Here is a tiny trained network, its code and every weight. The questions are about switching its units off for an input and a class, where a switched-off unit gives its printed mean instead of its output.

import numpy as np


def w(rows, s, z=0):
    codes = np.array(rows[::2]) - 128.0
    scale = np.full(codes.shape[1], s)
    scale[-1] = z or s
    return codes * scale


def norm(h):
    return h / np.sqrt((h * h).mean(-1, keepdims=True) + 1e-5)


def f(y):
    return y / 2 * (1 + np.tanh(0.7978845608 * (y + 0.044715 * y**3)))


def log_softmax(a):
    a = a - a.max(-1, keepdims=True)
    return a - np.log(np.exp(a).sum(-1, keepdims=True))


def net(x, mask):
    res = np.array(x, float).reshape(1, 7) / 4 @ E
    u = 0
    for l in range(2):
        y = f(norm(res) @ A[l][:, :-1].T + A[l][:, -1])
        res = res + np.where(mask[u : u + 14], y, B[l][:, -1]) @ B[l][:, :-1]
        u += 14
    return log_softmax(norm(res)[-1] @ U[:, :-1].T + U[:, -1])


A, B = {}, {}
E = w([
[96,67,146,116,147,126,88,119,124,153],'x0',
[151,208,90,199,163,86,24,128,89,254],'x1',
[50,213,159,45,232,198,194,149,234,216],'x2',
[112,86,129,141,143,112,107,139,137,141],'x3',
[111,129,157,111,111,107,130,110,125,141],'x4',
[159,123,135,94,183,136,109,53,116,106],'x5',
[213,126,127,14,75,80,43,157,226,101],'x6',
],0.0064)
A[0] = w([
[86,83,146,134,134,155,199,123,108,63,5],'L0N1',
[165,133,148,102,79,140,94,122,163,122,114],'L0N2',
[107,134,129,154,129,162,198,76,106,151,6],'L0N3',
[66,151,131,117,198,165,202,126,136,175,77],'L0N4',
[119,107,155,119,88,131,120,141,123,157,137],'L0N5',
[106,83,146,133,123,150,193,116,118,79,44],'L0N6',
[120,187,144,202,148,139,82,112,75,173,58],'L0N7',
[103,127,142,220,154,129,176,75,51,162,2],'L0N8',
[140,124,129,139,95,147,136,137,135,157,69],'L0N9',
[132,93,131,186,82,120,138,97,5,89,115],'L0N10',
[100,113,135,142,119,146,158,110,159,73,48],'L0N11',
[123,138,129,148,128,92,142,155,152,120,75],'L0N12',
[84,87,141,172,130,156,208,110,56,123,18],'L0N13',
[117,156,106,128,107,190,115,137,106,113,90],'L0N14',
],0.012,0.0025)
B[0] = w([
[183,136,90,71,82,110,210,142,78,208,199],'L0N1',
[102,89,30,151,237,122,57,196,113,83,159],'L0N2',
[91,110,125,76,187,153,73,214,164,118,174],'L0N3',
[146,162,197,255,122,150,119,41,212,103,220],'L0N4',
[234,228,80,102,178,140,176,44,114,36,136],'L0N5',
[169,137,115,71,77,130,166,107,57,198,188],'L0N6',
[199,86,111,15,67,89,214,94,45,222,202],'L0N7',
[101,148,47,97,202,93,79,236,116,67,227],'L0N8',
[101,98,179,85,219,86,68,18,97,136,126],'L0N9',
[119,174,239,248,112,198,129,52,243,142,251],'L0N10',
[128,31,164,131,156,91,88,115,65,231,160],'L0N11',
[129,51,178,99,243,162,45,33,73,122,128],'L0N12',
[125,110,70,90,178,77,47,185,120,27,214],'L0N13',
[41,24,172,111,188,65,52,73,159,154,132],'L0N14',
],0.01,0.012)
A[1] = w([
[94,132,172,220,98,163,97,68,171,96,57],'L1N1',
[166,173,91,124,108,126,149,164,116,153,159],'L1N2',
[89,51,139,79,84,150,248,120,86,86,63],'L1N3',
[61,174,160,131,184,140,139,91,203,124,89],'L1N4',
[129,149,170,180,136,170,124,111,151,121,90],'L1N5',
[136,118,97,48,53,99,166,97,51,246,6],'L1N6',
[21,149,141,172,167,125,186,139,62,101,149],'L1N7',
[77,94,97,169,96,69,107,73,138,94,89],'L1N8',
[99,123,113,129,113,101,139,143,168,143,81],'L1N9',
[137,110,148,163,107,103,144,141,171,96,119],'L1N10',
[72,126,95,152,123,147,90,171,164,81,52],'L1N11',
[84,165,175,183,91,191,129,59,159,103,42],'L1N12',
[54,135,77,69,165,110,69,196,83,59,26],'L1N13',
[127,106,73,91,112,113,89,114,86,133,206],'L1N14',
],0.012,0.002)
B[1] = w([
[110,109,181,159,69,158,205,173,130,137,243],'L1N1',
[101,69,162,115,148,147,132,76,132,86,164],'L1N2',
[104,153,58,138,187,93,103,63,108,188,166],'L1N3',
[118,99,149,178,60,137,158,148,84,115,218],'L1N4',
[120,117,144,150,93,156,139,124,160,109,204],'L1N5',
[88,77,13,131,185,134,153,49,106,170,252],'L1N6',
[191,135,116,7,105,133,73,125,194,108,139],'L1N7',
[102,114,153,119,122,157,157,138,114,144,136],'L1N8',
[177,139,137,145,154,155,115,92,57,87,124],'L1N9',
[107,173,141,147,151,162,111,126,152,171,159],'L1N10',
[134,150,148,81,143,103,149,99,96,159,194],'L1N11',
[171,135,173,190,127,160,79,159,151,106,229],'L1N12',
[147,163,133,61,111,82,56,179,126,66,254],'L1N13',
[76,167,171,129,126,155,204,137,133,138,184],'L1N14',
],0.016,0.0098)
U = w([
[127,137,240,227,26,188,146,184,154,137,253],'0',
[113,188,139,1,129,68,43,243,110,58,62],'1',
[72,92,27,99,173,113,151,53,75,220,86],'2',
],0.0081,0.00057)

Each question gives the input, the list of numbers given to net, and the class t.
The units are the neurons (one row each of A and B). Each row of codes is followed by its name. A weight is (code - 128) times the scale printed after its matrix; where a second scale follows, it is the last column's (A, B and U).
mask holds one flag per neuron, layer by layer. A switched-off neuron (its flag False) gives its mean, the last column of its row in B, instead of its output. The means were averaged over made-up inputs and are rounded, as every weight is.
A unit's drop is (log p(t) with every unit on - log p(t) with that unit switched off) / (log p(t) with every unit on - log p(t) with every unit switched off).
The circuit of an input: a set's keep is (log p(t) with only the set's units on - log p(t) with every unit switched off) / (log p(t) with every unit on - log p(t) with every unit switched off). Starting from the 12 units with the biggest drops (on a tie, the unit counted first), units are removed one at a time, each time the one whose removal leaves the highest keep (on an exact tie, the one counted first), for as long as the keep stays at least 0.8.
circuit, biggest first: the units of the circuit, biggest drop first
unit that matters most: the unit with the biggest drop
k most important neurons: the k neurons with the biggest drops, biggest first
k most important neurons of layer l: the k neurons of layer l with the biggest drops, biggest first
drop when u is switched off: that unit's drop, to one decimal
input [-4,8,8,2,7,7,0], class 0: 2 most important neurons of layer 0 -> (L0N4; L0N1)
input [1,8,8,6,-3,3,-3], class 0: unit that matters most -> L0N4
input [0,-7,-6,1,-5,-2,3], class 2: 2 most important neurons of layer 0 -> (L0N4; L0N6)
input [3,6,6,3,8,3,-2], class 0: 2 most important neurons of layer 0 -> (L0N4; L0N1)
input [8,6,6,-6,5,7,6], class 0: 2 most important neurons -> (L0N7; L0N1)
input [-3,6,-5,7,5,0,1], class 2: 2 most important neurons -> (L0N7; L0N4)
input [0,7,8,-5,-7,6,8], class 0: 2 most important neurons -> (L0N8; L0N13)
input [-5,1,1,0,3,-5,4], class 1: 2 most important neurons -> (L0N10; L0N4)
input [5,3,2,-1,-6,-3,-4], class 1: 2 most important neurons -> (L0N8; L0N10)
input [8,-6,-3,-1,4,-3,7], class 1: 3 most important neurons -> (L0N2; L0N10; L0N7)
input [-7,3,6,7,-4,7,6], class 0: 4 most important neurons -> (L0N8; L0N13; L0N3; L1N6)
input [8,2,-2,8,0,-7,5], class 1: 2 most important neurons of layer 0 -> (L0N10; L0N4)
input [-8,0,3,-6,-6,2,6], class 1: drop when L0N10 is switched off -> 6.6
input [-3,-7,2,1,1,-5,-4], class 2: drop when L0N1 is switched off -> 0.7
input [0,-2,6,-8,-8,5,-7], class 1: drop when L0N3 is switched off -> 1.5
input [8,-1,5,-2,7,8,-3], class 0: circuit, biggest first -> (L0N4)
input [0,-4,-1,-2,5,3,-6], class 1: drop when L0N13 is switched off -> 1.0
